Each row was made from one small tree. Brackets hold a mark, then the marks that hang from it, in alphabetical order. Every link used is in the known rows. Write each row's tree.
Known rows:
(tavabo (bofav revag vofa) gezi ripek): [ 11.9  -2.5   9.4 -19.0  -8.9  22.8   3.8  11.4   5.9  14.8   2.9   3.6
   5.2  35.1 -13.7 -18.7  27.4  -9.6 -13.3   3.7   5.4   9.5 -27.6  11.1
  16.9 -24.3 -11.8  28.2 -35.7   0.5 -30.6   0.1  -3.0  -4.9   7.7   1.4
  -7.3  22.8 -14.2   5.3  -9.8  17.3   8.2]
(vofa (dusi (revag tavabo zufeb)) nibe): [ -4.4   7.5   4.0  -9.0  10.9 -27.3   2.1  12.3  -8.0  31.4  20.8  -3.0
  -6.4   3.1  -3.6  -7.2  -0.2 -17.4 -11.6   9.1 -10.5  -6.0 -11.0   4.2
  14.2  -9.8  14.6  -4.1 -24.3   3.7  31.5   1.8  23.6  -3.1   1.1   9.3
  22.5  44.8  -3.2  10.1  32.6  18.3 -14.6]
(revag (tavabo bofav) (vofa nibe)): [  9.1  13.7  -2.0   8.8  -2.3 -28.8   5.5  -2.2  -5.2  13.6  -9.8   3.5
   0.6  25.0 -11.1   6.9   6.3 -20.4  -3.9  16.8   0.5  -4.2  -9.5  -1.1
  32.4 -13.4  11.8  17.6 -34.0   0.2  17.5   2.0   3.5   4.0  -1.8   6.3
  21.3  26.4  -3.9  19.3  15.4  22.3 -17.7]
(nibe (dusi (revag bofav (tavabo gezi)) zufeb) vofa): [  7.6   6.6  13.8 -26.8   0.8   0.6   6.4  -3.8   1.2  32.8   7.1  13.6
   2.1  13.1   1.6   1.2 -11.1 -30.4 -13.2  -5.3 -48.9  14.5 -25.1  11.8
   0.1 -21.6   5.1 -19.9 -29.3  14.1  29.2  -2.8 -24.5  12.9   2.2  13.4
   2.0  26.0 -12.6  33.7  27.8  35.3  -6.0]
(tavabo (gezi (bofav dusi revag)) ripek): [ 15.1   8.8   6.4   7.2   1.9  18.4   3.1   6.2   3.8  44.2  20.7  10.7
   7.9  18.8  -4.9 -26.4  21.6  -5.3  -8.9  -2.8  24.2  13.4 -22.0  12.4
  11.8 -13.1 -13.1  -3.4 -32.5  -6.6 -28.7   3.1  -7.8  -6.7   6.8   0.7
 -19.0  13.7  -1.3   7.8 -10.3   8.6   9.6]
(gezi (bofav dusi) tavabo (zufeb (revag vofa))): [  5.5  23.5   2.0  36.7  17.3   5.9  -0.4   1.1   2.5  53.5  34.2  21.7
   1.8  -3.7   7.7  -3.8  13.5  -8.1 -28.3 -12.3  13.7   9.3  12.3   4.5
  18.9 -28.5  -9.4   3.6 -39.3  -2.0  -6.9   7.0 -10.6  24.9   5.2   8.7
 -15.7  25.1  26.9   5.9  -0.2 -38.1  -8.3]
(tavabo (bofav nibe) gezi): [ 11.7   4.5   6.2  -9.4  -2.8  18.4   3.1   9.7  10.3  17.6   3.4   1.2
   7.7  22.7  -2.1  -2.2   2.1  -8.2 -10.6  -1.4   9.5   4.1  -6.3   1.6
   1.6 -22.0  -3.8  16.2 -20.7  -4.8 -18.5   2.7  -3.4  -2.1   2.3  -0.5
 -10.5  26.2 -19.3  23.3  -4.3  11.2   5.6]
(gezi (ripek nibe (revag (bofav dusi)) tavabo zufeb)): [  6.0  14.5  12.3  -0.3   9.8 -15.7  10.0  -0.2 -15.2  49.5  46.1   6.3
 -20.3 -13.7  -2.7 -14.6  -8.4 -15.1   3.7 -18.9   1.5  27.3  12.6   8.1
  24.4 -10.6  17.5  -6.7 -41.1  -8.8  13.3 -12.6   6.4   0.7  12.4  -6.1
   1.0 -18.2  18.6 -46.2   4.6   4.5  -6.6]
(nibe (vofa (dusi zufeb))): [ -6.9  -0.8   1.0 -19.4   2.4   1.2   4.4  12.7   1.7  -6.0   2.9  -0.4
  -2.4   0.7  -0.6  -0.5  -9.3  -2.9  -8.8  -2.2 -22.8   1.4  -6.3  14.5
  -0.3 -12.8   6.4  -4.1  -7.1   7.8  13.7  -3.0 -26.1  -1.1   1.9   4.8
  13.5  16.6  -8.0   9.5  11.6  13.5  -7.4]
(vofa (dusi (revag bofav tavabo zufeb))): [ -6.1  13.8   1.4  -3.0  11.5 -31.2   3.5   7.1  -0.8  23.1  34.0   2.6
  -5.0   2.5   0.0   3.7   0.3 -19.8 -10.5   3.5 -25.6   9.8  -4.2   0.0
   8.2 -12.3   8.7   1.4 -23.6   4.1  23.1   0.0  13.5  13.1   6.2  13.5
  17.1  34.1  -2.9  19.2  29.7   8.1 -14.5]
(vofa (dusi (revag (tavabo bofav gezi)) zufeb) nibe): [  1.4   8.7   8.0 -11.0   5.8 -13.3   3.6  22.0  -3.4  13.5   9.4   3.4
  -2.3  18.7   1.3  -8.4 -10.0 -31.2 -12.3   7.1  -6.3 -10.3 -13.4   6.6
  -2.4 -21.7  12.4  -1.7 -38.2   6.4  28.5   3.9   6.0  -7.4   1.8   5.4
  12.6  52.9 -17.8  34.3  26.1  31.3 -12.1]
(dusi (revag bofav vofa) (zufeb (gezi ripek) nibe)): [ -0.9   9.1  16.3   7.3   9.0  -2.4   2.1   8.3  11.8  -5.8  16.1   7.9
   0.7  22.2  10.8   3.2  10.5 -35.9 -13.5  -6.3 -31.2  -5.2  -1.3   3.6
  -1.1   9.4   4.9  -2.5 -22.4  -0.3   5.8   5.8  -3.4  22.0  -3.6  20.8
  11.9  37.2  10.1  17.2  17.8  27.6   0.0]
(bofav (nibe dusi) vofa): [ -1.1 -12.3  11.9 -26.8  -7.6  19.7  -4.0   1.1   4.0  36.7  -1.0  -6.1
   0.9   6.0   3.4  -2.9   4.7 -15.3  -6.1 -22.0 -39.2   8.3  -8.0   9.5
  11.3 -35.0  -3.0  16.4  -8.9   1.7   3.4   5.2  -6.8   3.3   3.7   1.3
  -5.8  14.9 -18.3 -25.1  -1.4   0.9   1.4]
(gezi (bofav revag) (ripek nibe) tavabo): [  6.0  11.4  11.0  18.0  12.8  13.5  -1.5  -7.9 -10.1  56.9  58.7  17.2
  -8.7  -0.8   2.1 -22.7   8.0  -4.6 -10.9   5.9  16.5   9.4   3.3   5.1
  30.2  -3.6   2.0 -25.5 -38.2  -3.1  -7.2  -1.4  -7.2  25.4   1.1  -8.0
  -9.2  -0.5  18.1 -36.6  -1.0  -7.1  -2.3]
(ripek nibe (revag tavabo vofa) zufeb): [  3.5   5.1   8.4  10.0   4.4 -23.9  10.9  -4.5 -11.2  34.7  20.4   0.8
 -12.6  -2.3  -4.0  12.2 -13.7 -20.1   8.3  -7.3  -8.5   9.0   0.2   5.0
  43.4 -10.7  24.5  -2.1 -42.9 -11.8  24.3 -10.4   1.8   7.3   4.8  -8.3
   5.1   1.7  10.9 -32.7  11.5  24.7 -14.1]
(dusi (zufeb (gezi bofav) (nibe vofa))): [ -2.1  11.8  12.4  -1.0   3.0  19.3  -0.9  12.7  16.7  15.9  11.1   2.2
   5.7  23.6   7.7 -12.6 -11.3  -8.5  -9.6  -9.8  -3.8  -2.4  -6.6  13.2
   3.0  -2.3  -2.5 -11.9 -10.5   0.9  -2.5   6.5  -4.8   7.0 -16.6  10.3
  -3.1  28.7  14.6  15.9   8.9  17.3  -0.2]
(bofav (dusi (zufeb (gezi ripek))) revag (vofa nibe)): [ -5.8  -3.6  15.4 -36.6   1.8  10.5  -3.4   9.6   0.3  44.0   3.9   3.5
  -1.2  12.5  -2.4 -24.8  20.7  -6.9 -23.9 -27.9 -11.3   2.6  -7.8  20.6
   8.8 -21.7 -10.6  15.1 -22.1   0.7   6.6   8.1  10.1  -3.2   5.7   0.9
   3.6  12.1  -2.5 -44.0   1.0  12.7   2.7]
(zufeb nibe (revag (bofav vofa))): [ -6.3   7.2   6.6   5.2  -2.3   0.1  -6.1  10.6  13.0  16.3 -10.4  -3.6
   1.7  10.1   1.4  -9.9  14.5  -6.4 -12.4 -17.9  -9.7   2.9  -9.7   4.2
  33.9 -10.1  -1.0  33.0  -9.2   0.8 -13.0   7.4  17.3   6.5  -1.0  10.1
  -1.1  28.7  13.0   1.3  11.0  -9.8   3.5]
(gezi bofav (zufeb (nibe vofa))): [  0.1  13.4   3.1  15.3   6.8  18.5   0.6  -1.7   9.4  32.5  21.2  12.0
   5.7  14.5   1.0 -13.5 -10.0  -1.8 -12.0  -3.5  -0.8   5.8   1.8   4.8
  19.9 -13.5   0.1  -9.8 -10.2   5.8 -13.5   5.8  -6.5   9.7 -11.3   8.8
  -5.5  28.1  23.1  14.4   0.8  -8.6   3.0]
(nibe (dusi (revag tavabo))): [  5.3  -1.9  10.8  -5.4  -0.4  -3.5   1.0  -5.7 -10.0  27.5  -7.6   4.8
  -4.1   0.5   4.6  -3.5   2.9 -23.5   1.4   0.2 -27.3   5.2 -14.0   0.1
  -5.2 -11.2   7.0 -15.6 -15.6   6.7  26.9   0.0  -1.6   7.9   0.2   4.0
   1.5  13.1  -8.1   4.7  15.0  18.6  -4.2]
(revag (tavabo (bofav (vofa dusi))) zufeb): [ -2.7   8.8  -2.4 -14.4   4.3 -15.7   3.2   1.6  -0.1  22.6  22.7  -3.0
  -2.7  18.8  -8.6   2.7  -3.5 -14.9  -8.7   6.1 -12.8   9.8  -4.4   4.8
  22.7 -26.8   3.1  27.4 -28.7   3.4  11.1   3.2  13.5   9.6   1.1   9.6
  23.6  31.5  -3.3   7.2  18.3   7.8 -20.5]
(dusi (revag (bofav vofa) tavabo) (zufeb (gezi ripek))): [ -6.1  11.2  17.8 -16.2   7.4   1.6  -2.3   3.4   8.9  23.3  39.3   7.5
  -0.1  11.1   8.8  -1.2   0.0 -29.3 -15.7  -3.8 -32.6   1.2  -3.4   9.4
  -1.2 -10.8  -3.4  -2.2 -29.3   6.5  22.2   4.8   5.8  25.4  -1.0  19.1
   9.8  25.3   5.7  -4.6  22.3  20.1  -6.8]
(tavabo (gezi zufeb) (ripek nibe (revag (bofav dusi)))): [ 13.8  17.0   7.6  17.2   2.9   4.8   8.1   0.6  -0.3  61.5  35.0  17.0
   0.2   8.8 -12.9 -20.1  -1.3 -10.4  -6.9 -13.1   3.0  19.6  -0.7  10.6
  18.7 -27.0   1.6   0.1 -49.2  -7.5  -7.3  -3.2  -3.6 -13.2  16.8  -0.3
 -11.0  24.8   6.1  -2.7  -7.4  13.5  10.2]
(ripek nibe (zufeb revag)): [ -2.2  -8.0   5.7   2.8   7.5   1.4   1.6  10.0  -2.4  20.2  10.5  -3.9
 -14.4 -22.7   5.8  -5.3  -1.9   6.1   0.6 -15.3  10.8   1.7  -1.0   5.1
  26.4   9.4  13.2  -1.5 -22.5  -7.0  -0.6  -8.3   9.8   6.4   3.7  -7.2
  -5.3   1.1  10.0 -27.8  13.6   2.0  -3.4]
(vofa (dusi (revag (tavabo gezi))) nibe): [  2.2   7.4   7.5 -10.1   5.9 -16.7   2.6  18.7  -5.4  36.9   3.1  -1.3
  -2.3   2.3  -3.7 -12.2  -2.5 -16.4  -9.9   4.1  -0.4  -7.9 -21.3   6.8
  14.1 -13.2  12.1  -5.0 -28.6   1.1  21.7   1.1  12.3 -14.8   4.0   6.0
  10.4  48.1 -15.8  20.4  26.1  28.5  -7.1]
(nibe (dusi (revag bofav) zufeb)): [  1.3  -0.1  10.0  -8.1   0.9  -6.7   0.7  -1.4  -3.3  -2.1   8.7  10.7
  -4.9   6.1  12.1   1.3  -5.2 -31.1  -3.6 -10.4 -49.5   7.8  -2.4   0.3
 -23.6 -12.0   3.1 -15.9 -14.0  11.9  26.7   1.2 -12.0  14.9   2.9   7.0
  -4.5  12.6  -8.4  16.0  16.0   9.3  -2.4]
(tavabo (bofav (vofa nibe)) gezi): [ 11.0   4.9   5.8 -23.3  -6.9   6.2   3.2  11.1   3.6  20.8  -9.4   0.5
   2.3  24.7 -10.2  -9.9  -3.7  -5.7 -10.9  -2.5   7.1  -1.3 -16.5   6.8
  16.0 -19.6  -3.4  24.0 -23.4   2.0 -12.1   2.8   5.2 -11.8  -0.8   4.1
  -1.2  30.9 -14.7  18.0   5.6  15.3   1.4]
(zufeb (gezi bofav tavabo) (nibe dusi) (revag vofa)): [ 15.4  20.7  15.4  29.1   5.9   4.7  -3.2  10.8   7.8  46.4  -2.9   3.3
   0.4  12.1   8.4 -17.3  19.7 -12.8 -16.2 -16.7   1.8   3.7 -16.9   8.5
  31.1 -10.6  -3.8   1.9 -39.4  -8.9  -7.5   8.1  -1.5  14.9  -8.4  14.8
 -14.5  53.8  18.6  13.6  15.6   1.1  -6.2]
(dusi (zufeb nibe (revag vofa))): [ -4.3  -2.7   3.8  16.9   5.3   5.4  -2.9   6.5  10.8 -23.0 -13.7  -1.8
   4.5  12.5   9.1   6.6   7.1 -22.3 -11.4  -6.6 -11.0 -10.9  -1.7   5.1
  15.8  -0.1   6.6  14.7 -14.0  -2.2   1.3   7.2  -5.7  11.5  -2.9   6.5
   7.2  25.7  13.1  11.8   8.4   7.5  -3.7]
(revag bofav (tavabo ripek)): [  3.4  16.9  -1.5  15.6  -1.2 -17.3   0.6  -3.6   1.9  24.6  32.1   5.7
   4.3  16.0  -9.3  -6.2  11.4 -16.1   2.6  11.8  -5.0  10.2 -13.2   1.2
  22.8 -11.5   0.4   7.1 -28.5   1.0   6.1   0.6  10.2   1.9   5.9   9.6
   9.0  15.0   3.1  13.1   9.9   9.6 -11.7]
(dusi (revag bofav) (zufeb nibe)): [-11.4   3.4  12.2   4.5   3.7  -0.3  -1.2  11.4   8.9  -7.0  13.6   7.8
   0.6  22.0  13.7   1.9  -2.5 -36.8  -7.9  -9.6 -29.2  -3.9   1.4  -2.9
 -13.9  -2.5   6.0  -3.1  -5.2   8.0  12.2   6.4  11.2  13.4  -4.0   7.3
   0.6  21.9   5.7  23.6  12.6   8.5   1.6]
(ripek (nibe (dusi revag)) tavabo (zufeb gezi)): [  3.5  -6.7  23.9 -21.3   7.6   1.6   6.0  19.1  -4.8  54.4  15.3  -5.0
 -22.7 -18.1  10.2 -13.1  -8.0 -20.1   1.6 -27.2 -17.6  15.9  -7.1   9.0
   4.3  -1.3  14.2 -21.2 -38.0  -5.5  21.9 -14.5  15.1   1.9   2.1  -2.7
  -7.0   1.4  -2.4 -28.9  20.1  27.6  -8.6]
(dusi (revag (tavabo (bofav nibe) gezi) vofa) zufeb): [  3.5   2.5  13.6  -3.3   5.2   9.3   4.9   7.5  11.0   7.6  13.4   8.0
   8.2  30.8   9.1  20.8   0.2 -48.8 -17.8   7.9 -21.8  -5.5  -6.7   2.6
  -1.3 -23.9   6.4   6.7 -39.4   0.9  15.5   4.2 -13.2  22.7   1.2   8.0
   4.8  34.4 -15.0  33.7  12.2  32.1  -7.5]
(gezi (zufeb (nibe dusi))): [  2.0  -3.1   2.3   8.4   3.5   9.9  -1.3  -6.5  -0.5  22.4  -3.5   6.9
   1.6   8.0   0.1 -12.0  -2.7 -13.1  -4.2 -17.7 -22.1   7.0   1.0  -0.7
   5.4 -17.6   2.4   0.1  -8.3   3.8   0.2   6.5   3.8  -5.0   0.4   2.8
  -2.0  28.2   5.2   4.8  -1.1  -0.6   1.1]

Which tree is each row?
[  1.9  11.4  11.7  -1.3  -3.7  -4.9   7.1  -6.5  -8.6  52.2   3.9   3.9
  -6.7   1.5 -10.9  -4.7 -14.5  -2.9   0.8   5.5  -5.6   8.7  -5.7  11.8
  35.3 -15.7  19.3 -12.1 -28.3  -1.7  27.6  -9.3  -8.2   3.3  -1.5  -7.1
   8.9   0.9  10.4 -26.0   8.4  28.4  -1.3] -> (ripek (nibe vofa) (revag tavabo))
[ -0.9  14.1  -4.5  -3.7   7.1 -22.5   3.8  -5.1   2.3  29.8  25.4   7.7
  -0.5   7.1  -4.2   2.0   4.1  -5.3 -10.1 -15.3 -11.7  19.7   6.0   0.4
   4.1  -8.3  -4.5  11.6  -8.6   0.1   1.7   2.4  14.0   7.0   7.6   9.0
   6.8   4.4   5.6   9.8  11.2  -8.7  -6.7] -> (revag (bofav dusi) zufeb)
[ -8.2  -2.2   7.4 -16.3   3.4  16.3  -1.7  19.5  10.9   9.5   6.2  -5.9
   2.1  -2.5   5.5  -2.5   6.0  -2.0 -20.9  -7.1 -19.3  -0.8  -5.2  16.9
  10.6 -26.1   4.9   8.6 -14.6   2.1   7.8   1.2 -21.1   7.1   4.2   4.4
   4.3  30.4  -8.1  -2.7  10.7   3.3  -1.6] -> (bofav (nibe (vofa (dusi (zufeb revag)))))
[ -1.6  -0.2  15.9 -15.1  -7.7  31.3  -0.3  24.8  13.3  31.7  15.0   0.0
   4.5  36.2   1.8 -15.6  23.7 -23.0 -11.7 -15.8  -6.7   3.1  -4.3  16.3
 -12.3 -38.3 -13.1  33.1 -29.7  -1.9 -10.1   9.1   2.9  -1.8   3.6   6.3
   0.3  27.8 -12.4  -8.0 -12.1   9.8   1.4] -> (tavabo (bofav (dusi (zufeb gezi)) nibe vofa) ripek)
[  6.6  10.4  23.1 -16.5   4.2  19.6   2.7   9.9   1.0  38.2  20.8  13.7
  -3.8   9.8  12.5 -11.2  -4.3 -19.2 -17.7  -8.2 -31.0   6.2 -14.6  14.8
 -18.7 -16.8  -3.6 -35.4 -25.6  11.3  22.5  -0.9 -23.9  20.4  -9.5  12.3
 -12.3  27.3   3.0  15.5  19.1  14.7  -3.8] -> (nibe (dusi revag (zufeb (gezi bofav tavabo))) vofa)
[ -0.2  16.6  15.9 -17.2   2.4 -18.7  14.4  12.2  -8.2  67.4  27.0   4.8
 -20.0  -7.4  -6.0  -8.7 -13.7 -11.9  -2.8 -29.1  -9.8  33.9   2.4  14.5
  29.8 -24.1  19.1  -2.3 -38.6  -4.4  20.9 -18.3   4.0  -2.2   9.7  -7.8
  -3.5 -19.7  13.5 -34.1  10.0   9.0  -7.8] -> (ripek (nibe vofa) (revag (bofav dusi)) tavabo zufeb)
[ -4.7  -0.1   7.0 -22.9   5.2   5.7   2.6   7.6   5.6  51.4  38.5  -4.0
   5.6  20.3 -14.0 -12.1  30.3  -9.5 -24.0   7.5 -19.2  15.4 -24.0  18.0
  39.4 -35.0   3.7  12.2 -35.5  -1.1   5.6  -1.2   1.7   6.1   9.6   4.6
  17.0  34.1  -8.3 -15.8  12.1  20.6  -9.1] -> (bofav (nibe (vofa dusi)) (revag (tavabo ripek) zufeb))
[  6.5  11.5  10.4   0.2  13.1  13.0   5.6   3.3  -1.2  28.3  45.5   1.3
  -7.6   3.4   3.5 -19.3  -8.0 -11.9  -1.1  -0.7  13.6  13.8  -6.3   9.9
  30.9   3.8  10.3 -17.1 -23.7  -1.5 -12.6  -4.9  -1.5   8.3  -9.6   7.9
   1.1   3.2  28.0 -10.0   9.6   2.4  -9.2] -> (gezi bofav (ripek tavabo (zufeb (nibe vofa))))
[ -2.7   6.1   4.6  19.7   2.8   2.0  -5.9   3.9   5.6  21.8 -15.0  -4.5
   4.7   6.9   1.1 -10.5  12.3  -8.5  -6.6  -1.7  13.5  -4.8 -12.7   2.0
  32.7  -3.7   6.5  15.3 -14.4  -3.7   1.2   7.1  21.7   1.6  -4.8   3.9
   5.8  28.3  16.0   5.2  11.8   5.9  -3.5] -> (zufeb nibe (revag tavabo))
[  8.7   3.1  14.6  -1.9   5.7  29.5  -0.3   1.5   9.0  49.9  14.6  11.2
   5.5  15.7   7.3 -15.4 -11.9 -23.5 -14.3 -19.1 -19.9   7.4 -12.3   6.8
  11.6 -25.1  -5.5  -5.9 -25.3   4.8 -14.9   9.2  -4.1   5.8  -4.8  11.4
 -19.3  45.8   3.5  18.7   4.8   4.6   9.2] -> (tavabo (gezi (bofav vofa) (zufeb (nibe (dusi revag)))))
[ -4.4  -0.5   8.6 -16.5  -4.3  -0.3   3.6  21.2  -1.6   0.0  -7.5  -0.6
  -8.8  12.5   2.1  -3.7   6.7 -13.9  -6.5  -0.6 -16.5   0.2  -4.2   3.2
  -7.0 -20.9   2.5  21.7 -14.3   8.0   1.5   0.9  -2.8   6.4   0.9   5.6
   7.7  26.0 -13.5   6.7   6.4   2.3  -0.8] -> (tavabo (bofav (vofa (dusi revag))))
[  9.0  15.3   8.2  -6.1  13.2   9.4   5.3  -4.8   2.0  63.5  38.1   6.8
  -5.6  -1.9  -3.5 -18.8  -2.3  12.1 -11.5  -3.3  10.1  13.2   0.1  16.7
  19.5   9.9  -0.7 -20.0 -25.2  -5.7  -6.3  -1.7  -6.8  15.9  -6.2  12.8
  11.0  13.9  20.1 -17.1  14.5  17.1  -0.3] -> (revag (zufeb (gezi (bofav dusi) (ripek (nibe vofa)))))
[-10.2  -7.6  10.8 -23.0  -4.4  21.0  -2.5  11.3   7.9  53.8  -0.1  -3.6
   3.3   7.4   3.6  -2.6  12.4 -11.8 -11.8 -29.9 -15.4   6.7   0.8  11.1
   6.5 -34.7  -8.0  29.2  -2.7  -3.0  -4.9   8.0   4.6  -0.4   6.7  -1.0
  -3.6   3.7 -13.1 -29.1 -10.2  -8.0   4.5] -> (bofav dusi nibe vofa)
[  6.5  13.1   2.2  21.4   5.3  15.2   2.2   6.2  -2.7  21.0  45.0  17.7
   0.8  22.0  -6.6 -12.9  15.9 -13.8 -14.4  10.4  11.5   5.1   4.6  -1.5
  -3.7 -28.3  -7.3   7.5 -35.8   5.3  -9.4   1.3   4.9   3.5   5.8   3.4
  -3.9  29.0  10.5  15.9  -9.8 -17.5  -8.3] -> (gezi (tavabo bofav ripek) zufeb)
[  6.4   7.5   7.0   4.1  -3.5  11.6   3.8  17.8   3.0   6.1   5.9   6.6
   0.6  28.5  -1.1 -17.8  19.0 -14.5  -2.5  -2.4  11.6   2.6  -3.3   9.3
 -25.1 -13.2  -9.1  12.2 -26.6  -0.8  -5.6   4.1   0.2  -6.5   2.0   5.4
   3.6  18.6  -3.0  14.4  -7.5  14.4  -1.1] -> (tavabo (bofav (dusi (zufeb gezi))) ripek)
[ -5.4   8.5   8.2   1.7   7.4 -10.7   1.6   4.1   6.5  13.3  21.9   4.8
  -1.0  18.6   3.6   1.3   5.9 -23.0 -11.1  -3.5 -21.0   4.6  -2.3  -5.6
   2.4   4.0   5.2   1.6  -5.0   3.9   2.7   3.4  25.0  14.6  -3.7  12.8
   6.4  26.3  11.9  22.4  19.2   3.8   1.0] -> (dusi (revag bofav (zufeb nibe)))
[  2.9  -5.4  11.3 -13.3   0.1  -3.5  -0.6   3.6  -9.8   5.7  -4.5   4.8
  -5.6   6.2   6.9  -9.2  -5.5 -25.6  -4.6  -4.2 -30.4  -7.8  -8.7   4.3
 -14.6  -8.5   8.8 -19.7 -13.9  10.3  32.7   2.9  -0.7  -1.9  -2.2   2.4
   1.5  22.4  -8.0   6.5  17.7  17.9  -2.4] -> (vofa (nibe (dusi revag zufeb)))
[ -3.1  11.7  10.8  -0.4   7.5   8.6  -4.1  32.8  10.7  12.4  20.6  -2.4
  -1.8   7.4  10.0 -10.2  11.6  -9.3 -24.3 -12.0   0.0  -2.3   3.2  10.9
  -6.6 -32.5  -3.7  17.2 -36.2  -3.5   7.0   5.6   0.3   7.4   4.4   4.5
  -4.6  50.6  -7.2   7.2  10.5  -4.6 -10.5] -> (vofa (dusi (zufeb (gezi (tavabo (bofav nibe))) revag)))
[ 19.3   7.9   2.6   3.9   2.6 -15.0   0.9  -5.0  -1.9  32.7 -22.8  -0.4
   4.0   0.3  -7.4  -2.7   9.5 -11.5 -13.5   1.4  -2.8  -0.5 -28.3   9.7
  46.4 -12.8   7.6   8.6 -43.4  -4.7  13.0   1.7  -7.7  -1.6   5.4  10.4
   5.6  41.4  -4.6  17.6  25.4  26.9 -10.0] -> (zufeb (revag (tavabo gezi) (vofa (nibe dusi))))
[  9.3  22.1  10.3   5.2   7.3  -7.5   6.4  -0.6   3.0  55.0  38.4  10.0
  -6.5  -3.1  -7.3  -7.9 -24.8 -16.1 -11.9 -13.2  -6.9  25.9  12.0   6.2
  28.9 -30.2  10.1  -2.9 -50.8  -6.7  11.1 -10.1   3.1  -2.4  12.1  -4.6
 -11.6   7.2  10.8 -10.5   2.2   7.5   0.4] -> (ripek nibe (revag bofav) (tavabo (gezi zufeb)))
[ 16.5  13.7  11.3   8.2   6.3  -9.0   4.6 -12.6 -20.7  14.3  30.8  13.2
  -6.3  10.2  -3.9  -5.9   0.4 -29.1  -9.9   3.6 -20.4   1.3   0.3   8.7
  12.8 -21.4  10.9 -15.0 -40.6   0.7  29.0   0.6 -20.9   5.0   5.2   2.9
   4.8  23.3  12.5 -15.2   7.0   9.0 -12.0] -> (gezi (ripek (revag (vofa (nibe (dusi zufeb))))) tavabo)
[ 18.5  12.5   4.9   9.4   6.6 -25.5   9.5 -26.8 -15.6  25.1  30.5  10.0
 -12.7  -0.7  -9.6  -0.1  -4.6 -15.9   0.9   1.9 -36.2  21.0   5.3   5.6
  35.0  -3.3  18.3 -10.8 -41.6  -4.9  17.5  -6.4 -22.0  18.3   8.8   7.3
  15.9  12.7  13.2 -24.7  15.3  21.6  -4.5] -> (gezi (ripek (nibe dusi) (revag bofav vofa zufeb)))
[ 11.2  -1.5   5.7   2.3   8.9  -6.6   3.0  -8.0 -12.8  26.3  24.5   4.3
 -17.8 -24.8   2.2 -16.1   2.3   0.7   3.7 -13.9 -11.6  15.5  -4.2   6.2
  29.7   8.0  14.1 -11.6 -34.0  -2.6   2.3  -7.9  -7.6  12.4   9.3   2.2
   1.2   7.7   8.9 -30.1  20.3   7.5  -4.6] -> (gezi (ripek (nibe dusi) (zufeb (revag bofav))))
